Here is a tiny trained network, its code and every weight. The questions are about switching its units off for an input and a target symbol, where a switched-off unit gives its printed mean instead of its output.

import numpy as np


def w(rows, s, z=0):
    codes = np.array(rows[::2]) - 128.0
    scale = np.full(codes.shape[1], s)
    scale[-1] = z or s
    return codes * scale


def f(y):
    return y / 2 * (1 + np.tanh(0.7978845608 * (y + 0.044715 * y**3)))


def softmax(a):
    e = np.exp(a - a.max(-1, keepdims=True))
    return e / e.sum(-1, keepdims=True)


def log_softmax(a):
    a = a - a.max(-1, keepdims=True)
    return a - np.log(np.exp(a).sum(-1, keepdims=True))


def net(x, mask):
    ids = ['ΛΨΩβζμφ'.index(c) for c in x.split()]
    T = len(ids)
    res = E[ids] + P[:T]
    u = 0
    for l in range(3):
        q, k, v = (res @ M[l].T for M in (Q, K, V))
        z = softmax(np.where(np.tri(T) > 0, q @ k.T / 2**0.5, -1e9)) @ v
        res = res + np.where(mask[u], z, O[l][:, -1]) @ O[l][:, :-1]
        u += 1
        y = f(res @ A[l][:, :-1].T + A[l][:, -1])
        res = res + np.where(mask[u : u + 8], y, B[l][:, -1]) @ B[l][:, :-1]
        u += 8
    return log_softmax(res[-1] @ U[:, :-1].T + U[:, -1])


Q, K, V, O, A, B = {}, {}, {}, {}, {}, {}
E = w([
[225,84,118,137,86,205,133,89,157,96,129],'Λ',
[102,101,121,4,194,158,161,88,97,142,165],'Ψ',
[171,83,108,161,100,152,244,134,183,76,175],'Ω',
[73,105,111,185,135,137,106,154,103,38,122],'β',
[172,138,83,168,79,116,133,160,82,113,197],'ζ',
[79,210,92,209,46,147,149,110,112,91,8],'μ',
[89,253,189,135,190,145,89,135,138,85,118],'φ',
],0.023)
P = w([
[135,30,195,255,136,57,113,134,187,145,165],'0',
[162,64,191,172,81,40,103,120,169,124,130],'1',
[151,81,171,188,62,47,127,123,188,94,111],'2',
[134,80,160,167,108,82,139,109,155,120,131],'3',
[142,86,158,140,92,112,127,105,144,102,113],'4',
[121,93,154,104,148,147,124,73,90,143,129],'5',
[49,119,109,154,144,125,163,99,143,119,110],'6',
[85,114,116,122,183,146,162,95,76,162,107],'7',
[152,110,114,113,119,141,158,133,98,84,72],'8',
[128,127,108,88,156,169,150,109,62,120,81],'9',
[139,149,82,127,106,144,151,152,120,38,40],'10',
[133,140,77,120,141,150,151,168,86,70,64],'11',
[111,161,42,123,129,148,152,145,96,63,41],'12',
],0.0081)
Q[0] = w([
[126,168,149,80,198,3,82,136,100,136,88],'L0H0',
[86,133,199,120,15,36,80,91,141,126,169],'L0H0',
],0.0056)
K[0] = w([
[115,2,107,146,89,101,134,97,53,157,88],'L0H0',
[97,74,62,128,63,132,90,173,139,178,119],'L0H0',
],0.0066)
V[0] = w([
[163,56,114,130,87,3,162,100,32,118,67],'L0H0',
[156,187,181,127,202,169,125,184,158,132,123],'L0H0',
],0.0047)
O[0] = w([
[84,123,132,121,155,151,184,97,155,130,105,35],'L0H0',
[116,56,40,164,159,139,4,164,239,102,90,2],'L0H0',
],0.016,0.00019)
A[0] = w([
[119,155,160,164,90,68,86,46,97,137,148,107],'L0N0',
[181,144,208,223,186,86,108,74,171,132,98,138],'L0N1',
[218,254,188,100,130,198,109,206,173,197,108,110],'L0N2',
[107,103,20,162,179,193,188,79,89,129,125,253],'L0N3',
[147,97,178,127,92,83,97,142,101,115,124,118],'L0N4',
[131,127,202,135,19,123,139,233,139,69,132,149],'L0N5',
[100,121,138,226,186,106,182,130,63,92,169,223],'L0N6',
[99,203,74,173,150,142,138,157,129,25,206,186],'L0N7',
],0.006,0.0016)
B[0] = w([
[144,57,70,141,126,179,102,187,184,117,150,141],'L0N0',
[71,147,121,110,103,150,95,116,127,167,201,145],'L0N1',
[91,183,190,211,120,35,138,137,111,116,191,137],'L0N2',
[254,111,101,170,80,159,108,160,97,48,168,215],'L0N3',
[163,139,173,95,123,130,146,46,102,137,145,133],'L0N4',
[115,132,93,120,155,199,128,84,98,138,151,204],'L0N5',
[151,117,225,75,57,197,113,37,130,95,52,246],'L0N6',
[184,159,143,33,143,98,115,115,62,134,167,254],'L0N7',
],0.0078,0.0086)
Q[1] = w([
[102,96,57,142,177,32,2,188,160,175,108],'L1H0',
[103,173,131,133,83,137,169,144,115,214,152],'L1H0',
],0.0072)
K[1] = w([
[18,45,172,129,126,118,147,78,202,217,164],'L1H0',
[148,9,30,106,163,193,136,3,82,184,17],'L1H0',
],0.0039)
V[1] = w([
[200,138,151,85,196,204,179,205,231,133,102],'L1H0',
[171,5,149,146,31,188,116,93,95,3,114],'L1H0',
],0.004)
O[1] = w([
[25,43,133,167,141,168,108,220,152,78,168,63],'L1H0',
[164,163,33,2,137,152,67,150,220,54,130,254],'L1H0',
],0.011,0.0099)
A[1] = w([
[124,164,89,255,162,63,132,228,71,245,140,92],'L1N0',
[133,144,43,193,164,161,95,207,187,162,106,51],'L1N1',
[166,66,112,84,150,162,205,132,146,96,158,205],'L1N2',
[128,51,119,101,115,108,162,213,213,91,109,81],'L1N3',
[69,69,136,110,199,149,128,72,107,84,75,166],'L1N4',
[146,14,155,143,149,144,134,236,186,120,195,252],'L1N5',
[185,142,136,89,78,175,60,134,235,139,124,123],'L1N6',
[82,181,208,163,188,98,104,72,104,101,88,174],'L1N7',
],0.0069,0.0033)
B[1] = w([
[139,137,72,143,144,119,186,78,92,60,138,139],'L1N0',
[69,180,160,75,110,131,167,88,131,254,81,136],'L1N1',
[110,113,61,41,104,149,98,116,173,87,150,211],'L1N2',
[128,148,150,155,40,75,22,192,103,134,166,143],'L1N3',
[161,71,181,100,140,138,197,104,151,28,38,144],'L1N4',
[81,235,100,130,135,162,137,235,241,66,200,140],'L1N5',
[155,178,188,199,151,175,105,156,58,143,67,252],'L1N6',
[151,161,91,156,71,130,234,210,121,73,217,149],'L1N7',
],0.0066,0.021)
Q[2] = w([
[147,120,46,110,101,183,155,69,105,110,166],'L2H0',
[101,134,242,166,107,80,149,163,118,253,110],'L2H0',
],0.0057)
K[2] = w([
[78,193,81,134,158,93,122,167,63,86,99],'L2H0',
[111,118,167,128,127,114,84,57,255,157,126],'L2H0',
],0.0079)
V[2] = w([
[162,107,154,61,82,105,105,170,37,181,202],'L2H0',
[197,109,2,123,84,177,133,156,107,192,140],'L2H0',
],0.0069)
O[2] = w([
[101,123,5,118,141,114,124,115,245,141,153,105],'L2H0',
[131,130,239,100,82,117,180,99,147,194,172,253],'L2H0',
],0.013,0.0066)
A[2] = w([
[52,112,147,104,153,126,172,149,125,49,213,154],'L2N0',
[105,111,6,170,130,188,212,73,103,104,131,84],'L2N1',
[89,217,61,156,143,53,127,158,54,177,91,36],'L2N2',
[105,135,253,171,142,92,194,131,137,178,86,106],'L2N3',
[38,23,93,177,168,16,76,61,43,155,70,4],'L2N4',
[169,190,185,144,108,107,125,125,206,168,41,169],'L2N5',
[236,161,200,181,96,206,70,71,114,168,201,134],'L2N6',
[153,117,216,107,59,90,125,59,77,215,116,134],'L2N7',
],0.006,0.0018)
B[2] = w([
[121,58,137,159,89,135,138,224,84,94,2,141],'L2N0',
[154,150,75,81,93,212,124,106,116,140,226,158],'L2N1',
[27,120,104,149,138,141,104,122,185,151,84,141],'L2N2',
[132,167,190,116,152,11,123,103,161,170,65,142],'L2N3',
[142,222,88,162,128,176,130,103,206,90,59,134],'L2N4',
[96,41,49,30,123,177,124,135,98,66,215,174],'L2N5',
[71,92,101,161,179,26,133,146,164,181,167,254],'L2N6',
[178,119,145,160,149,211,204,111,130,194,123,181],'L2N7',
],0.0084,0.023)
U = w([
[41,123,152,108,164,131,95,120,68,140,159,98],'Λ',
[125,47,117,121,175,105,113,142,138,152,48,252],'Ψ',
[89,87,141,101,46,172,52,148,84,201,76,122],'Ω',
[248,130,128,109,93,63,2,109,97,175,49,139],'β',
[108,61,92,91,168,78,156,43,136,108,104,67],'ζ',
[143,96,173,155,98,182,131,110,50,145,123,159],'μ',
[187,148,128,177,198,170,131,129,191,136,53,124],'φ',
],0.0061,0.003)

Each question gives the input, a string of symbols that net reads in full, and the target symbol t.
The units are the heads (2 rows each of Q, K, V and O) and the neurons (one row each of A and B). Each row of codes is followed by its name. A weight is (code - 128) times the scale printed after its matrix; where a second scale follows, it is the last column's (O, A, B and U).
mask holds one flag per unit, layer by layer, with each layer's heads first. A switched-off unit (its flag False) gives its mean, the last column of its rows in O or B, instead of its output. The means were averaged over made-up inputs and are rounded, as every weight is.
A unit's drop is (log p(t) with every unit on - log p(t) with that unit switched off) / (log p(t) with every unit on - log p(t) with every unit switched off).
The circuit of an input: a set's keep is (log p(t) with only the set's units on - log p(t) with every unit switched off) / (log p(t) with every unit on - log p(t) with every unit switched off). Starting from the 12 units with the biggest drops (on a tie, the unit counted first), units are removed one at a time, each time the one whose removal leaves the highest keep (on an exact tie, the one counted first), for as long as the keep stays at least 0.8.
circuit, biggest first: the units of the circuit, biggest drop first
k most important neurons: the k neurons with the biggest drops, biggest first
top k neurons in layer l: the k neurons of layer l with the biggest drops, biggest first
input φ β φ μ, target φ: top 2 neurons in layer 1 : L1N2; L1N0
input ζ β Λ ζ Ψ μ Ψ, target μ: circuit, biggest first : L2H0; L2N7; L0N3
input Λ Ω Λ β φ ζ ζ μ ζ β Λ Ω β, target μ: 2 most important neurons : L2N6; L0N2
input Ω Ω φ β β φ Λ ζ, target φ: top 2 neurons in layer 1 : L1N2; L1N7
input β Ω ζ ζ φ, target Λ: 2 most important neurons : L1N2; L0N0
input Ψ ζ Ψ ζ Ω ζ μ Λ, target μ: 2 most important neurons : L2N7; L0N3
input Λ Λ β Λ μ Ψ β β ζ β ζ β, target ζ: circuit, biggest first : L2H0; L0N6; L1N4
input ζ ζ ζ β β Ω ζ μ Ω, target μ: circuit, biggest first : L2H0; L0N3
input μ Ω β β Ω β μ Λ Λ, target μ: circuit, biggest first : L2H0; L2N7
input Ω Ψ Ψ, target Ω: circuit, biggest first : L1H0; L2N6; L1N3
input β ζ β μ Λ β ζ, target ζ: top neuron in layer 1 : L1N7
input μ Ψ ζ ζ μ β β ζ Ψ Λ β Ω, target β: top 2 neurons in layer 1 : L1N2; L1N3
input μ Ω Λ β Λ Λ Ω β β ζ Ω ζ β, target ζ: circuit, biggest first : L2H0; L1N4
input β Ψ β β μ Ψ μ ζ, target μ: circuit, biggest first : L2H0; L2N7; L0N6
input Ω β Ω Ω μ Ω, target μ: circuit, biggest first : L2H0
input β μ Λ μ φ β Ω, target φ: circuit, biggest first : L0H0; L1N5
input μ φ Λ φ ζ ζ β μ ζ ζ, target μ: top 2 neurons in layer 1 : L1N0; L1N6
input β β μ ζ β φ Λ ζ ζ ζ β, target μ: 2 most important neurons : L0N2; L2N6
input ζ β Ω Λ β ζ Λ β ζ Λ, target ζ: circuit, biggest first : L2H0; L2N6
input φ ζ μ μ ζ β μ, target Ω: 2 most important neurons : L1N7; L2N6
input β β Ω Ψ, target β: most important neuron : L0N7
input ζ Ψ Ψ β β μ β β φ Ω ζ Λ, target Ψ: top 2 neurons in layer 0 : L0N2; L0N3
input φ Λ ζ β ζ Ω β Ω φ β, target φ: 3 most important neurons : L2N4; L1N2; L2N5
input β β Ω μ ζ Ψ, target μ: 2 most important neurons : L0N3; L1N2
input Ω β β φ β φ ζ, target φ: top 3 neurons in layer 0 : L0N2; L0N3; L0N1
input μ Λ β μ φ Ω Ψ ζ Λ Ω μ φ β, target φ: top 2 neurons in layer 0 : L0N2; L0N6
